Rows lie near named flat spaces through zero. A row that begins with a name and a colon came from that space; any other row is followed by the name of its block's space that it lies nearest.
damig_futor: [  68   62   75  134   74  255  237   25 -314 -200 -120  246 -168  176
   98 -181  235 -194  130    1 -131   98 -101   -6  257]
lapaf_nep: [  90   22  -50   52   56  -25   25  131 -150   39 -155   25 -276 -102
  115  -82  119   46  143  -87 -136   35   52  -84 -217]
reg_faz: [-357 -154   90 -102   81 -121   44  -72  307 -148  -24  -82   86 -135
 -182   80 -304   94  -21 -196   32 -193   -6   -3 -166]
kigo_mon: [  79  -48   72  -27 -157   70  -83   90  -94  -73  214  -88 -176    2
  152   -3   50  150   50   54 -175   63  268   78  -89]
damig_futor: [ 270  112   86  218  178  168  -90   14 -476  -40 -465  212 -447 -102
   70 -215  396 -211  445  -98 -267  127   52 -354 -124]
lapaf_nep: [ 167   61    3   84    9  216  205  132 -320 -174   84  163 -224  175
  212 -139  225  -27   36  100 -113  112   -6   92  183]
reg_faz: [-102  -18  -31  -13    9   11   99  -46   23 -256   -6  -22 -135 -170
  -16 -125  -13   45  161 -130  -86  -33    9  -84 -120]
reg_faz: [-158  -58  254  -42   97  -75   14  -19  285 -142  128 -262   24  -25
 -127   55 -364   26  -32    2  -36 -304  199   67 -223]
mukup_zis: [ 208  244  118  158  -48  190  190 -168  -11  180   47  -52   92   67
 -159   62  -39 -553   17   34  -34   70   97  -11  222]
bubu_rusor: [ 225  160  -47   -7   55  233   -4 -103 -131 -267  221 -180  -13   31
   36 -115   79   69   57  180   67  -88  159 -150  164]
bubu_rusor: [ 151  131  -64   50   51  -32 -133 -227   53    9  -31  -30   85 -200
 -210   22  -29 -226   98   33  142   22  -65 -214  -33]
kigo_mon: [-139   19  -65  -38  228 -269  178   23  152 -171  -69  213  226   89
  -72  -71   74  126 -241  144  247 -220 -474  225  224]
lapaf_nep: [ -46  -49 -121  -67  -99 -371 -137   -9  443  334  191 -138  353  -46
 -140  204 -431  -85 -311  139  319  -20 -219  199 -223]
mukup_zis: [ 222  227  108  143 -138  264   89 -220  -78  143   38 -114  -47  -95
 -153   56   22 -506  192  -89 -166  151  291 -164  107]
kigo_mon: [  51   17  -99  -86  -58 -172 -110    8  136  159  150  -62  145  -57
  -30  153   -9  146 -189   95  137  -17    3  107    8]
reg_faz: [  38  -93  -27   -1   21  -53 -120  156  -68  243  -76   62  -67   59
   87  121  -45   62  -78   -3   31   86   -5   20 -146]
damig_futor: [  17  -41   45  -51  -53   48  -40  -71  -57 -334  246   63 -153 -165
  -23   29   79  130   73   14  -64   43  127   22    7]
bubu_rusor: [  25   37  133   95  -29  296   81 -170  -92 -175   23  -48 -166  -99
 -108  -32 -120 -330  264 -154 -153   95  207 -216  -46]
damig_futor: [ 45  45 -14   7 -59  95  62 -28 -36  18  86   5  55  71  11  19  34 -63
 -45  35  12  55  22  36 155]
mukup_zis: [   9  -76  -87  -33   -8  -87 -173   90  -58  323 -164   90   -5  -24
   31  165   74  103  -63  -82   36  117   -7  -44  -73]
mukup_zis: [-184 -180  118  -50  -29  -49 -123   12   67 -194   22    7  -42  -17
   12  -41 -110  141   65  -28  -68  -43   17   27 -150]
kigo_mon: [   9  -90   45   -5 -109   21 -180  -28  162  293   83 -269 -145 -259
 -122  269 -460 -187  102 -224  -60  113  367 -192 -526]
bubu_rusor: [-369  -99  143   -3  -66   29  123 -199  188  -62 -200   43   46 -178
 -241   40 -136 -218  177 -380 -165   12   30  -96  -23]
reg_faz: [ 102   85  -79   79   23  170  294   86  -40 -134  171 -124 -122  103
  124 -165 -220 -181   20   62   21    4  -26   17  -91]
bubu_rusor: [  97   35   51   53  132  234  -62  -49 -247 -119 -173  -22 -274 -115
   -2  -49  114  -14  276 -146 -139   11  227 -331  -90]
damig_futor: [ -80 -118   48  -86  -31 -196 -222   45  237   55  101 -238    6 -123
  -26   83 -284  178  -27    8   18 -127  147    7 -379]
mukup_zis: [ 117  -24  -55  -24   -7  -67 -138   64   16  123  125  -51  -33  -42
   24  125 -107   58  -85   81   93   44   53   13 -161]
bubu_rusor: [-334 -120  139  -96  -26  145  172   27   66 -230   10  -78  130  246
   80 -117  -15  223  -47  -71 -115 -181   68  115  248]
mukup_zis: [ 475  199  -47  145   72  261 -257   26 -431  298 -253 -126 -284  -22
  126  -48  269 -123  282   23 -125  135  322 -432 -120]
reg_faz: [ 253   57  -26  -14  -18   28 -171  109 -130    3  167 -155  -91   72
  176  -48   92  203  -20  229   -2  -34  175    0  -62]
mukup_zis: [ -78   -9  -45  -60  136 -171   45   56  122   49  -47   11   67  -32
  -48   81  -28  151 -147   -9  113 -144  -96   71  -21]
damig_futor: [  16   13    6   72  235 -221  -71  162  -65   83 -426   61  -81   57
   95 -211  149  103   79   47  -21 -175 -223  -57 -182]
lapaf_nep: [ 170  -77   36   74  -98  170 -200  123 -413  -85  -83  167 -321   71
  259 -157  308   88  238   48 -229  238  101  -91  -51]
damig_futor: [ 214  132  -46  135  -93  417   68 -167 -328  107  -67  133  -99    5
  -42   42  159 -423  195 -129  -75  342  115 -264  247]
reg_faz: [-324  -95  220 -139 -105 -171  105 -124  433 -293  301 -247  -31 -333
 -222  131 -302  126   21 -199 -177 -237  318  155 -244]
bubu_rusor: [  48  -80  -14   46   87  -80 -119  166 -147  314 -282  153 -205  -51
   55  133   60    5   35 -135  -59  121    5  -76 -232]
kigo_mon: [  -1   25   68  -74 -178  144  -43 -160    5 -250  295  -84   98    2
  -22  -11  113  100   13   83  -60    4  193   46  265]
lapaf_nep: [ -90  -22   28   -2   83   36  161   39    1  -52  -50   13 -148  -86
  -28   43  -57   -1   42 -171  -77  -38   75  -26  -89]
kigo_mon: [  -2  -43   24   29  -41  -76 -128  -32  226  382    4 -141  164    1
 -142  212 -427 -288 -102  -23  144   54    7  -32 -243]
mukup_zis: [  -1   86  132   91  185   37  273   47 -132 -459  -50  153  -89  184
   94 -342  216    4   65  172  -81 -198 -220  143  223]
bubu_rusor: [-119  -50   -7  -46  -80  123  104  -10   36  154   27  -33    4  -27
  -44  185 -103  -42  -44 -214  -51   87  167  -18   34]
bubu_rusor: [ 180 -112  -58   13  -47   43 -319  200 -230  188  -40  -21 -174  105
  246  -12   21  162   50  106  -22  156   94  -95 -245]
lapaf_nep: [-354 -102  146  -99  188  -92   88  -90  121 -405 -183   24 -142 -277
 -162  -43   67  276  176 -295 -165 -275   89 -101  -90]
kigo_mon: [ -86  -15  147   11  -96  201    4 -162   46 -155  104  -84  148  123
  -71  -53 -113 -158   57   24  -35   -8   81  -28  178]
reg_faz: [-333 -183    7  -82  165 -138 -158  -84  135   69 -363  161  228  -12
 -177   98  -49  118  -46 -178  155  -88 -248 -124   41]
damig_futor: [  97   33  -20   45  -72  207  -27 -123 -145    6   23   53 -101 -108
  -63   74   37 -191  140 -110  -50  202  128 -177   39]
lapaf_nep: [ 173  132  -58   63   11  109   30   24 -185   58  -95  -11  -33   98
  107 -130  221  -32   62   71  -43   26   11  -75  139]
kigo_mon: [  25  134 -112   -2  236  -15   32  -57  -39   40 -302  -37   47  -64
  -71  -70  172   79   53  -75   85 -171  -71 -233   84]
mukup_zis: [ 102   31  -17   64   17   39   60   74  -65   36   56   79  108  265
   97  -75  -23 -117 -132  217  121   36 -205  134  152]
kigo_mon: [ -65 -202    8    5   76 -151   -4  361  -37  121 -116  -32 -469 -137
  202   37 -222  184   89 -197 -188   16  139   15 -670]
damig_futor: [ 217  178   24  117  139   65   24   17 -330  -95 -279  161 -152   63
  101 -240  502    3  177   91 -135  -34  -63 -100  217]
lapaf_nep: [-194  -13   97  -41  122 -208  182  -29  227 -295   78   86  156   32
 -106  -67  -43   76 -150  102   90 -247 -249  255  132]
damig_futor: [ -14  -40   87   -5  -52  210  -41  -50  -37 -198  142 -134   15  128
   53  -98 -118   -1   72   70  -32  -23  127  -62   40]
bubu_rusor: [-173 -158  -83  -90 -182 -281 -106  118  227  286   36   35  238   88
   55  104 -118  130 -243   40   99   67 -191  265  -58]
lapaf_nep: [-118 -189   25  -22  -66 -389 -229   91  285  207    8   34  100  -62
  -52  113 -319  -17 -131   64  116   24 -212  185 -388]
reg_faz: [ -52  -44    5   32  -14  -38  -21  -10  -57  114 -184  181  -54  -75
  -47   62  100  -86   60 -140  -61  125  -67  -32   -8]
mukup_zis: [ 143  180 -165  -14  135  -30  138    6   63   83   59 -144   96   -3
  -24   16  -25   19 -141   88  187 -138  -41  -25   65]
kigo_mon: [  84  -95   41   74  -51  152  -25  233 -295   49 -130  -26 -531  -89
  250  -76   39   47  295 -206 -351  169  314 -149 -424]
lapaf_nep: [ 290   69   84  160   90  157  -52   68 -318   20 -121   51 -463 -145
   59  -18   80 -210  289  -71 -207  143  225 -222 -294]
bubu_rusor: [ 150 -103 -247  -62 -157 -354 -432  155   56  407   15   14   82  -67
  132  102   -1  216 -146  172  182  184 -164   65 -303]
lapaf_nep: [ -94   32    9  -36  167 -395 -116  -73  294  -27 -191 -122   17 -335
 -202  -26  -70  106   74  -69   39 -277  -74  -84 -341]
mukup_zis: [ 101   42  261  176 -102  122  114  -43 -129  -50   60  232  -46  176
  -23  -34   59 -445   50  117 -154  166  -57  197  195]
kigo_mon: [-309  -67  -58 -123  150  -59  145  -60  124 -314  -98   30   84  -78
  -73  -86   44  288  -10 -147   58 -217 -137  -35  113]
reg_faz: [-240   41 -109 -145 -175  -78  169 -180  286  -56  203   23  584  185
 -104    9   90   99 -330  115  216  -80 -269  289  613]
reg_faz: [ 271  -42 -105   83   91   64 -256  173 -386  137 -228  111 -451 -144
  181  -11  162   70  246  -70 -102  218  111 -291 -380]
damig_futor: [-195  -72 -182  -42  156 -111  114   87   94  -48 -149  123  337  319
   84 -184  -67  131 -236  149  319 -127 -550  114  216]
[ 165  -40  245   99  244  -54 -509   -4 -294   59 -506  106 -304 -145
  -39  -26  302   79  352  -34 -196  -62  176 -367 -279] => reg_faz
[ 139   32  141   98   97  194 -248  -17 -301   61 -377  -66 -260  -36
   52 -117  216  -24  363 -114 -248    2  282 -386 -144] => mukup_zis
[-416 -262   72 -103    1 -325  113  101  443  -80  185  120  397  263
  -52   64 -450   69 -418  157  276 -152 -473  485   26] => kigo_mon
[ -62  -13 -181  -34 -126  -24   76   -6  -19  160  -24  199  184   75
   24   55  151   -7 -147  -29  102  186 -230  110  275] => reg_faz
[ 77  22  17  13  -4 -50 -54  59  12 114  28 -34  73 117  48   6 -10   3
 -94 134  47 -28 -26  83  20] => kigo_mon
[-219  -75  184   55   92  159  239  -30  -68 -475  -62  152  -62  160
   23 -260    6  -69  133  -25 -120  -96 -153   54  161] => kigo_mon
[-219    4   13 -141  -11  -28   92 -186  369 -133  261 -207  399   37
 -200  100 -271   63 -229   46  216 -226  -15  101  218] => reg_faz
[  71   99 -229  -47  -45 -280  122   81  243  120  227  -75  257   62
   42  -19 -104   55 -313  244  268  -73 -292  280   37] => lapaf_nep
[ 164  128   51  119   73  -47   54   -4  -44   66  -32  162  212  281
   -2  -90   98 -248 -152  304  151  -17 -320  177  294] => kigo_mon
[  -8  104   36   45   89  140  162 -157   83 -157   49 -103  102   21
 -137  -65 -171 -233   36    7   83 -103  -28  -95   98] => reg_faz
[ 311  188 -376 -100 -204   15  -38  -28  -55  -85  450 -144  168   16
  177 -102  225  260 -169  335  221   89  -43   79  265] => lapaf_nep
[-185 -156   75  -28 -108   37  -33  -32  169   45   80  -99   21  -40
  -72  110 -364 -114   20 -145  -23   62   97  -16 -215] => kigo_mon
[ 172  -24  113  111  -32  126  265  345 -267  -23  190  126 -409  200
  305  -28   16  -60  -40   90 -226  134  119  293 -110] => bubu_rusor
[ 198   93  155  251  213  -12  151  144 -180   40 -221  237 -101  288
   75 -191    2 -419   15  226    9   -3 -335  121   -2] => kigo_mon
[-204  -34  120   -9   53 -118   43    7  137   55 -170   90  380  345
  -16  -89   51   16 -202  144   94 -179 -299  219  340] => reg_faz
[-419 -115  119 -112   -4 -192  165  -16  409    3   29  -22  497  283
 -106   31 -220   80 -342   57  154 -262 -266  351  287] => reg_faz
[ -64    7  106   84   88  122  239    3 -130   32 -216  152 -367 -241
 -107  130   44 -222  210 -396 -262  101  194 -129 -143] => bubu_rusor
[-187  -22  218  -45  187   22  157   44   41 -527   53  -40  134  331
   98 -310   81  289  -75  245  -13 -411 -123  203  298] => kigo_mon
[-165  -99  -71 -159 -210 -123  -24  -93  264  198  265   -7  128 -254
 -189  415 -160   67 -200 -199   64  135  155  131  -13] => reg_faz
[  62  -32  -63  -41   24 -134  -34  101  -23  -60  116   73 -129 -103
   58   55   56  184  -63   56   28   13  -19   97 -116] => mukup_zis
[-220 -123  -30 -148  -48  -14   36  -18   80 -287  135  -52 -122 -219
   -5   26   -3  333   59 -188  -96  -59  163  -12  -94] => kigo_mon
[ 194  112  -57   34 -183  -67  103   80   38  482  173   16   26  -13
   -9  297   -4 -218 -220    8   -4  203  116  225   45] => damig_futor
[-144  -73  -23   -4   46 -180  -93  -36   37  157 -349  134 -124 -306
 -137   96   82   -1  157 -313  -99   58  -24 -161 -232] => bubu_rusor
[ 344   55   -9   95   92   66 -273  147 -398  -25 -171   14 -359   -4
  239 -195  317  149  251  142 -145   54  130 -216 -203] => reg_faz
[ -34  -61    4   22  -88   84  -56   50  -48  255 -110   15   89  176
   65   39  -38  -88  -35  -34  -13  120   -6   -7   53] => lapaf_nep
[ 183  119 -123   83  -77  142   37 -116 -170  209  -44  181    5  -61
  -78  121  156 -308   30  -67   44  288  -47 -107  195] => reg_faz
[  75  108   89   67  180  108 -117 -198  -83 -128 -213   -5   79    8
 -143 -112  112 -127  160   49   49 -120  -35 -262  144] => reg_faz
[ -70  -19   23   23   98  -32   -7   48    5  127 -194   98  273  330
   37  -71   34  -19 -162  143  146  -83 -285   89  249] => reg_faz
[-375 -235  214 -100  194 -271  -92   50  321  -90 -107   -5  156   47
 -133   91 -304  207 -151  -28   91 -311 -127  139 -175] => mukup_zis

Rows lie near named flat spaces through zero. A row that begins with a name and a colon came from that space; any other row is followed by the name of its block's space that it lies nearest.
mefgovu: [  19  125 -186   77  257  -12 -370  -28  -49   15  180 -282  142 -236
 -278   67   16  267   17   29   43  112   70   16  129]
fataktuz: [-241  309 -277  227   29   45  -12 -146  -32  -98 -169 -132  -24  -56
   21   58  271 -148 -143   63   -7   98 -477  -57  148]
fataktuz: [ 213 -152  427  -59  -79   30  -90  173  -43  119  289  -71  131 -193
  -22  -41   88    1   86  -23  -33  -44  180  145  -80]
radakegu: [ -51  302  -90  -42  170   33 -258  -36   51   17   39 -197  -21  -92
  -37  -42  403  221    4   10    2    1  -93  -29  175]
zorpoki: [ 155   17  354 -168  -59   42  -13  107    6   -3  155  108   33 -147
   52  -47  121  -92  100   25   84   11  -43  148 -119]
zorpoki: [ -83  -69  131 -115   38   87    5   31  -10   56   23   18 -294  108
  160   10  216  -78  -17  169   81  -50  182 -125  -95]
mefgovu: [ 268 -392  626  275 -744   92  556  -73  125  -78  325  238  -37  -35
 -139  -99 -374 -429   97 -306 -406 -109   50  120 -180]
mefgovu: [-170  142 -260   -5  308 -121 -121   -5 -131    0 -257 -230 -101  248
  232  116  204  173  -11   26   53   24  231 -130   71]
mefgovu: [ -48  146   24  253  108  -46 -220  -86  -89   72  202 -370  204 -127
 -182  100  308   83  -63   18 -140  118 -172   74  128]
mefgovu: [  25  268  163 -164  -31  189 -137  -13   84 -185  108  161 -315 -221
   75  -96  349  -77  116  156  194  -44 -294   91  -17]
radakegu: [  12  134  117  -81   97  -22    4 -119   11   10  160  -21  111  -64
 -200   68   76  -36   26   11  -40  203  -65   17  -66]
zorpoki: [ -48  101   75  114  111  -71  -90  -72 -101   38   83 -256   60   44
  -14   94  275   65    9   -9 -138   68   25   29   49]
radakegu: [-130   -4 -101 -112    4   92  121  -35  -40 -103 -184  203 -284   67
  173   -6   -3 -155   11  142   84  -60  -51  -75  -66]
mefgovu: [ 100   73  374  111 -158  -43   81   -2   -8   38  173 -111  189  -53
   -6   10  244 -129   19 -120 -161   67 -154  144  -26]
fataktuz: [ -22 -180  105  -97   55   -6   37   72  -57  125   21   26  -19   89
   67   41  -14  -62  -41  115   48    6  178  -51 -119]
radakegu: [ -86 -137   -7 -180  210   70  -91  200 -123  155  -53  -31  -47  -66
  142   76   21 -133 -101  242  282   79  247 -148 -148]
melodtage: [  88 -197  -84   10    4 -104  106  -40  -34 -159  -23  204  -26  107
  -79  106 -577  -46   91   -6  139   95  165   54 -178]
radakegu: [ -76   80 -263  118   93 -135  -37  -79  -86  -79 -199  -54   81  145
   65   38  -18  158   13  -44  -91  -54 -157   89  130]
radakegu: [  46 -131   84 -113 -174  205  -62  126  187  116  138  195  -84 -193
  -65 -183   17  -55 -105  150  147 -147 -171  -31    2]
fataktuz: [   4 -214   -2 -154    3   -9  112  125   29  160  -99   77    9  136
   92  -37 -160    3  -60  -11   34  -57  311 -143  -73]
mefgovu: [ -82  563 -280  -33  256   65 -278   37   47    4 -110 -365  170 -331
  -62  -22  398  139  -55 -149   91  188  -75 -166  253]
radakegu: [  -9 -188  167   60 -118   61   41   25   75  153  205   69   79  -47
 -145   19  -45 -212 -176  175   98   86 -185  -13 -124]
melodtage: [-193  151  -16 -202  118   89    6  -21   50  100 -126   -7 -257  157
  201  -44  463   -5  -77  143   27  -54   13 -199   26]
mefgovu: [  33   76   37  101   43 -111  -84   35   -1  196   97 -181  517 -115
 -183   22  109   38 -143  -58  -80  142 -307  118   84]
zorpoki: [ 172 -468  314 -247 -110  143  -21  281    6  119  194  310 -132 -131
   69  -79 -284 -143   19  251  291 -139  239   55 -265]
melodtage: [-194  -39 -337  200   46  -18   41 -203  -38  -80  -96   -3 -121  140
 -110   97 -166  -16  -90  104  -54   31 -131  -86   49]
zorpoki: [ -85   50 -137  -53  175 -156   18   42  -59   60 -237  -66   89  255
  192   72   52   71  -54  -15   64   49   81  -53   -3]
melodtage: [ -70  -71   36  317 -319   32  289 -292   22 -136   79   79 -108   85
 -164   11  -97 -185   -2  -76 -365  -49 -282   49   36]
mefgovu: [ -95  301   -7  -73   53  139  -45   15   21   30  -36 -122    1 -230
   22  -43  376 -110  -59   -2   15   84 -143 -116   85]
fataktuz: [  32 -109 -144   48  119  -85 -146   20 -107   32    5  -66  164  -25
  -82   24 -154  207   30   15  -58  -61   35  113   72]
melodtage: [ 101 -105  103  -33   74 -124 -126  103    2   58   77   14  118  101
   34   40  -61  101   -1   72  173   22   16  128  -84]
melodtage: [  61   21  -61 -109  207  -12 -174   70   -4   43  110  -60  147 -173
 -182   75 -178   48   -9   54  225  204  156  -41  -76]
fataktuz: [ 164 -234  224   70   -4 -118  -58  157 -179  127  126 -125  343  -83
   -4   40 -105   54   51  -61 -115  -34  130  217  -37]
fataktuz: [-232  -37   23  258  -42  -64  221 -155 -148   18  -82  -76   -4  218
   87  181  146 -329 -160  134 -117  132 -272  -25  -83]
radakegu: [ 129   34   41 -345  116  151 -246  177  124  128  151   70   43 -316
 -128 -159   46  181   34   64  182  -47  131  -37   26]
melodtage: [ -78   33 -121   39   22   56   56  -91  -23  -35  -10  -10  -22  -84
 -122   44  -92  -94  -30   13  -38   92  -11  -91    0]
fataktuz: [  81  118   79  -60 -155  214  -77   49  106  -45  118   52  -80 -352
  -78 -177  137  -10   54  -43  -26 -119 -132   20  107]
radakegu: [ -94 -237  164  -25  -50  118   42   85   18  247  176  117  112 -112
 -110   42   12 -353 -273  349  202  132 -290  -48 -190]
mefgovu: [ -44 -193  243    7 -168   98  212  -37  -54   33   78  101 -176   43
   60    4   49 -246   -4   88 -137  -62   48  -31 -124]
fataktuz: [ -67  141 -105 -119   54  184 -143   74   45   26  -23    0  -98 -251
   10  -97  202  -14  -51  108  126  -44 -109  -93   85]
radakegu: [  83  143  195  185 -256   11   88  -58   71   -1  104 -116  175 -112
  -71  -99  227  -18   18 -242 -310  -60 -245  113  151]
melodtage: [ 195 -162   68   73 -111 -136   94  151  -58  -97  -90   47  129   51
  130   24 -400  -10  111 -208   64  -21  239  122  -84]
radakegu: [-121   65  -67 -132  165   73  -76  -67   30  -38   19   56 -293   66
    8   64   98  -40  -22  222  212   89   60 -143  -95]
zorpoki: [ 142  353   65  -83 -262  209   -7  -92  257 -273  101  237 -178 -340
 -128 -233  105   -6  161 -148    0  -92 -394  104  127]
zorpoki: [ 102 -156  257   47 -156  -37  174  -53  -33  -72  132  126  -14   51
  -37   47 -179 -152   88  -30  -79   30   30  118 -155]
mefgovu: [ 160 -184  258   99 -104 -130  103   -6  -61  -61  115  -44  -23  173
   41   67 -176   35  155 -161 -134  -24  350   97 -107]
melodtage: [-203 -127 -241  237 -154   10  359 -298  -72 -196 -162  177 -224  201
  -68  111 -347 -266  -32   31 -198   28 -139  -86  -55]
fataktuz: [ -94  -21 -226  -98   97  -74  133  -96    1  -97 -214  190 -131  245
   60   61 -242   -8   10   47   89   44   52  -80  -80]
zorpoki: [ 367    0  566 -211 -160  -41   75  149   47  -67  279  266  303 -262
  -78  -31 -162 -202  175  -84  169  164 -164  340 -262]
melodtage: [  78   32  237  -65 -116  -46   62  101   94   32  -56  -24 -125  222
  285  -88  260   72   55 -141  -30 -146  184  -15    7]
zorpoki: [ -92 -247   24  -96   72  -38  150   79  -69  139 -102   66  -50  220
  137   99 -142 -168 -109  138  123   68  258 -154 -193]
melodtage: [ 304   -8  -38    3  -90   61 -229  115  -10 -127  160   41  258 -506
 -248 -164 -328  256  216 -199  -73 -154  -48  287  165]
zorpoki: [ -33  146   25  -64   45  114 -101   30   24   59   62  -88    9 -201
  -44  -46  246  -19  -37   38   16   28  -71  -58   62]
zorpoki: [  62  247 -279  200   78  -63 -309  -36   10  -53   23 -249  298 -232
 -205  -64   64  361   32 -174 -133  -53 -261  163  325]
fataktuz: [ 138  -24    2 -142  123   16 -247  166  -20   63   81  -51  125 -208
  -43  -69  -32  223   76   -6   93  -69  157   79   53]
[ -64  -39   -3   48 -133   64  192 -192   13 -107   27  165 -153   34
 -104    0  -98 -135   29   29 -159  -17 -144   -2  -33] => melodtage
[  -7 -274   89   10  -68   -6  184   20  -40  -11    8  146 -128  136
   43  101 -316 -236  -30  100  124   73  200  -71 -231] => radakegu
[  17  -38    5  162 -212  -36  232  -22   -4 -112 -158   -6  -97  146
  160  -17 -117  -80   53 -229 -164  -93  144  -39   27] => melodtage
[ 157   48  313 -358  139  -36 -114  299   40  154   14  -14   72    3
  249  -45  226   55   48   -9  279   39  315  -12 -134] => melodtage
[   1  121 -140   20  -16  -35   38 -163   89 -187  -41  110 -139  102
  -73    0 -128   83   85  -66   -8   13  -71   10   28] => fataktuz
[  99  232 -147 -156  134 -133 -113  142   63   -4 -194   37  329  -47
   73  -56  -33  162    5 -130  197   67 -178  108   72] => zorpoki
[ -19 -224   -8  118 -182  146    2 -128   45 -118  181  222 -306  -48
 -152  -37 -192  -71   15  210   -4 -146 -181   63  -39] => mefgovu
[ -59  -38 -292   55   82  -83  -18  -38  -24    1 -155  -15   80  104
  -31   13 -185  151  -34  -36  -45  -39   11  -23   93] => fataktuz
[  60  165 -107 -234  213   64 -334   61  117   70  112  -38   31 -192
 -150 -104  145  318   31   60  144  -22   28  -16  116] => radakegu
[-212  -57 -203  132   63  -64  -25 -202   28   -2  -49   42 -214  357
    8   65  104   85 -117  232  -16  -67 -241  -27   36] => melodtage
[  29   92  297 -133 -127  238    1   22   50  -53  190  121 -228 -281
    7  -84  269 -232   52  129   74  -13 -143   10  -81] => fataktuz
[  96  -90  220  192 -416   26  214 -231  260    6  329  275  198  -40
 -420  -98 -156 -160 -100  -17 -210   23 -666  198  -14] => radakegu
[ 102 -108  231  423 -581  116  418 -388   40 -251  321  174   26 -228
 -459  -46 -328 -308  121 -239 -602  -33 -424  212   32] => melodtage
[ 108 -127 -260  139 -144  -35  243 -166   24 -349  -87  183 -183   36
 -187   65 -825  -30  195 -268  -45   61  377  -73  -76] => melodtage
[ -69  234   88   12 -158  144   29 -156  153   -9  121   85  -31 -144
 -137 -121  372  -92  -65   57 -133  -26 -552   48  110] => radakegu
[ 106 -206  138   78 -218   -6  120  -45  128   34  194  179  110    3
 -219  -29 -285  -91  -51    2  -25   19 -159   84  -88] => radakegu
[-283  266 -436  -49  562 -157 -233   17 -231   61 -385 -457  -89  280
  305  192  358  279  -36   25   70   98  458 -273  134] => mefgovu
[ 146 -137   25  152  -80 -122  -26   -4  -67  -65   66    7  190   -6
  -81    7 -252  127   98 -108 -124  -76  -47  234   34] => zorpoki
[  96 -292   91 -200 -172  126  199   87   74  -83  -14  374 -298   11
   68  -74 -428 -165   84   50  162 -103  292  -81 -208] => radakegu
[-213  423  -70  218   -9   49  121 -338    9  -98    6 -276  -86   -8
 -143   75  433 -106  -28 -143 -348  172 -196 -158  162] => zorpoki
[-139  163   52 -314  140  123  -46  116   42   81 -165   35 -315   93
  344  -70  488  -36  -39  167  196  -73  101 -193  -27] => zorpoki
[  83  -45  231  207   -9  -96  -73  -41  -93   78  262 -262  234  -51
 -163   96   95   36   18  -71 -195   92   34  131    6] => mefgovu
[ 134 -173  156  -56   46 -157  -22  253 -117   71  -76   33  242   67
  223   57 -148  -43    4   15  213   23   81  166 -147] => melodtage
[-157  -39  -46  242   21 -130  198 -189 -173   21  -82 -206   63  241
    3  162   44  -77  -39  -79 -333   77   72  -53   18] => zorpoki
[ 201 -109  155  123 -240   13  135   12  -55 -117  119   92  212 -267
 -159  -32 -350 -127  125 -192 -160   -3  -70  204  -28] => melodtage
